Below is a small trained network, with its code and all its weights. Each question gives an input and a target symbol and asks what happens when units are switched off, that is, made to give their printed mean instead of their output.

import numpy as np


def w(rows, s, z=0):
    codes = np.array(rows[::2]) - 128.0
    scale = np.full(codes.shape[1], s)
    scale[-1] = z or s
    return codes * scale


def f(y):
    return y / 2 * (1 + np.tanh(0.7978845608 * (y + 0.044715 * y**3)))


def softmax(a):
    e = np.exp(a - a.max(-1, keepdims=True))
    return e / e.sum(-1, keepdims=True)


def log_softmax(a):
    a = a - a.max(-1, keepdims=True)
    return a - np.log(np.exp(a).sum(-1, keepdims=True))


def net(x, mask):
    ids = ['ΓΞδετφ'.index(c) for c in x.split()]
    T = len(ids)
    res = E[ids] + P[:T]
    u = 0
    for l in range(3):
        q, k, v = (res @ M[l].T for M in (Q, K, V))
        z = softmax(np.where(np.tri(T) > 0, q @ k.T / 2**0.5, -1e9)) @ v
        res = res + np.where(mask[u], z, O[l][:, -1]) @ O[l][:, :-1]
        u += 1
        y = f(res @ A[l][:, :-1].T + A[l][:, -1])
        res = res + np.where(mask[u : u + 4], y, B[l][:, -1]) @ B[l][:, :-1]
        u += 4
    return log_softmax(res[-1] @ U[:, :-1].T + U[:, -1])


Q, K, V, O, A, B = {}, {}, {}, {}, {}, {}
E = w([
[192,167,92,154,168],'Γ',
[148,155,123,100,217],'Ξ',
[117,134,88,135,240],'δ',
[137,6,168,56,221],'ε',
[19,64,53,69,94],'τ',
[9,91,183,155,117],'φ',
],0.014)
P = w([
[37,179,166,95,92],'0',
[181,113,98,151,125],'1',
[191,53,125,87,138],'2',
[204,162,142,169,57],'3',
[145,99,255,148,106],'4',
[128,105,141,153,202],'5',
[127,104,178,177,79],'6',
[158,97,139,192,91],'7',
[97,92,148,119,191],'8',
[112,102,170,126,42],'9',
[115,60,198,107,205],'10',
],0.0081)
Q[0] = w([
[90,183,121,140,185],'L0H0',
[166,142,2,91,105],'L0H0',
],0.0076)
K[0] = w([
[20,114,180,160,168],'L0H0',
[29,67,170,254,87],'L0H0',
],0.0073)
V[0] = w([
[72,122,133,136,170],'L0H0',
[148,188,177,140,254],'L0H0',
],0.0074)
O[0] = w([
[155,109,254,157,72,195],'L0H0',
[113,135,75,232,224,254],'L0H0',
],0.0055,0.0046)
A[0] = w([
[107,172,69,140,2,250],'L0N0',
[44,177,104,130,108,26],'L0N1',
[131,93,223,100,254,226],'L0N2',
[180,96,150,95,98,109],'L0N3',
],0.0091,0.0017)
B[0] = w([
[159,2,138,147,200,132],'L0N0',
[221,61,165,181,56,130],'L0N1',
[122,169,78,160,45,253],'L0N2',
[72,227,196,98,191,125],'L0N3',
],0.0071,0.012)
Q[1] = w([
[253,3,169,84,159],'L1H0',
[62,204,180,90,90],'L1H0',
],0.0065)
K[1] = w([
[202,219,145,87,186],'L1H0',
[107,188,126,3,95],'L1H0',
],0.0054)
V[1] = w([
[76,201,121,46,207],'L1H0',
[86,15,254,90,132],'L1H0',
],0.0059)
O[1] = w([
[129,128,1,92,116,4],'L1H0',
[175,82,222,179,167,29],'L1H0',
],0.0077,0.0019)
A[1] = w([
[136,89,155,195,2,253],'L1N0',
[137,113,111,178,153,10],'L1N1',
[182,119,70,163,125,43],'L1N2',
[144,144,132,184,203,32],'L1N3',
],0.007,0.00058)
B[1] = w([
[95,149,49,169,254,255],'L1N0',
[190,102,80,125,148,182],'L1N1',
[181,144,134,19,119,193],'L1N2',
[240,27,155,101,57,217],'L1N3',
],0.0087,0.0025)
Q[2] = w([
[103,136,114,253,71],'L2H0',
[25,87,93,199,148],'L2H0',
],0.0066)
K[2] = w([
[85,200,64,105,204],'L2H0',
[114,99,126,111,255],'L2H0',
],0.0081)
V[2] = w([
[107,115,167,66,173],'L2H0',
[157,126,2,132,149],'L2H0',
],0.0088)
O[2] = w([
[168,46,223,210,95,70],'L2H0',
[61,189,255,111,73,254],'L2H0',
],0.0097,0.0047)
A[2] = w([
[223,2,88,118,81,109],'L2N0',
[94,111,91,88,124,3],'L2N1',
[210,153,173,66,157,113],'L2N2',
[47,135,71,25,215,22],'L2N3',
],0.0089,0.0018)
B[2] = w([
[121,121,65,193,169,253],'L2N0',
[8,59,124,101,173,130],'L2N1',
[209,204,191,187,153,162],'L2N2',
[85,73,223,1,108,218],'L2N3',
],0.0072,0.004)
U = w([
[120,50,250,120,184,76],'Γ',
[83,50,165,197,193,249],'Ξ',
[131,54,103,107,3,159],'δ',
[149,47,55,92,164,116],'ε',
[114,31,95,100,114,32],'τ',
[49,93,66,107,109,76],'φ',
],0.0074,0.0018)

Each question gives the input, a string of symbols that net reads in full, and the target symbol t.
The units are the heads (2 rows each of Q, K, V and O) and the neurons (one row each of A and B). Each row of codes is followed by its name. A weight is (code - 128) times the scale printed after its matrix; where a second scale follows, it is the last column's (O, A, B and U).
mask holds one flag per unit, layer by layer, with each layer's heads first. A switched-off unit (its flag False) gives its mean, the last column of its rows in O or B, instead of its output. The means were averaged over made-up inputs and are rounded, as every weight is.
A unit's drop is (log p(t) with every unit on - log p(t) with that unit switched off) / (log p(t) with every unit on - log p(t) with every unit switched off).
The circuit of an input: a set's keep is (log p(t) with only the set's units on - log p(t) with every unit switched off) / (log p(t) with every unit on - log p(t) with every unit switched off). Starting from the 12 units with the biggest drops (on a tie, the unit counted first), units are removed one at a time, each time the one whose removal leaves the highest keep (on an exact tie, the one counted first), for as long as the keep stays at least 0.8.
units of the circuit, in order: the units of the circuit, biggest drop first
most important unit: the unit with the biggest drop
k most important neurons: the k neurons with the biggest drops, biggest first
k most important neurons of layer l: the k neurons of layer l with the biggest drops, biggest first
drop of u: that unit's drop, to one decimal
input ε Γ δ δ Ξ Γ, target δ: 3 most important neurons of layer 1 : L1N0; L1N3; L1N2
input δ Ξ Γ Ξ δ, target φ: units of the circuit, in order : L1H0; L2H0; L0H0
input τ Ξ Γ ε δ δ φ δ τ, target Ξ: most important neuron : L0N0
input δ δ ε Ξ Γ Ξ, target φ: units of the circuit, in order : L1H0; L0N2; L2H0
input Γ Ξ Ξ, target φ: units of the circuit, in order : L1H0; L2H0
input τ Γ δ φ ε Γ Ξ Ξ δ φ, target Ξ: units of the circuit, in order : L1N0; L1H0; L0N1
input δ δ ε δ Ξ δ, target φ: units of the circuit, in order : L1H0; L0N2; L2H0
input φ Ξ Ξ Ξ δ δ φ ε, target ε: 3 most important neurons : L1N0; L0N1; L0N2
input Ξ Ξ δ τ ε Γ τ Ξ Γ, target Γ: units of the circuit, in order : L2H0; L1H0; L0N0; L0N1
input Γ τ Γ, target Γ: units of the circuit, in order : L0N2; L2N2; L2H0
input φ ε φ Γ δ δ τ, target ε: 2 most important neurons : L1N0; L0N1
input φ δ Γ δ δ Γ ε, target ε: 2 most important neurons of layer 1 : L1N0; L1N3
input δ δ φ δ Ξ φ ε, target φ: 2 most important neurons of layer 0 : L0N2; L0N0
input δ τ τ Ξ, target Γ: 2 most important neurons of layer 0 : L0N2; L0N0
input τ δ ε τ Ξ τ φ τ, target Ξ: 2 most important neurons of layer 0 : L0N0; L0N2
input Ξ Ξ ε τ τ, target Γ: most important unit : L0N2
input τ ε δ δ ε, target Ξ: 2 most important neurons : L1N0; L0N0
input φ τ φ, target Ξ: 2 most important neurons of layer 0 : L0N2; L0N0
input Γ Ξ Ξ δ δ Γ, target δ: drop of L1N0 : 0.3
input Γ Ξ ε, target δ: drop of L1N0 : 0.2
input τ τ Γ τ Γ φ δ φ φ Γ, target Ξ: most important unit : L2H0
input τ φ δ δ ε, target Ξ: drop of L2H0 : 0.3
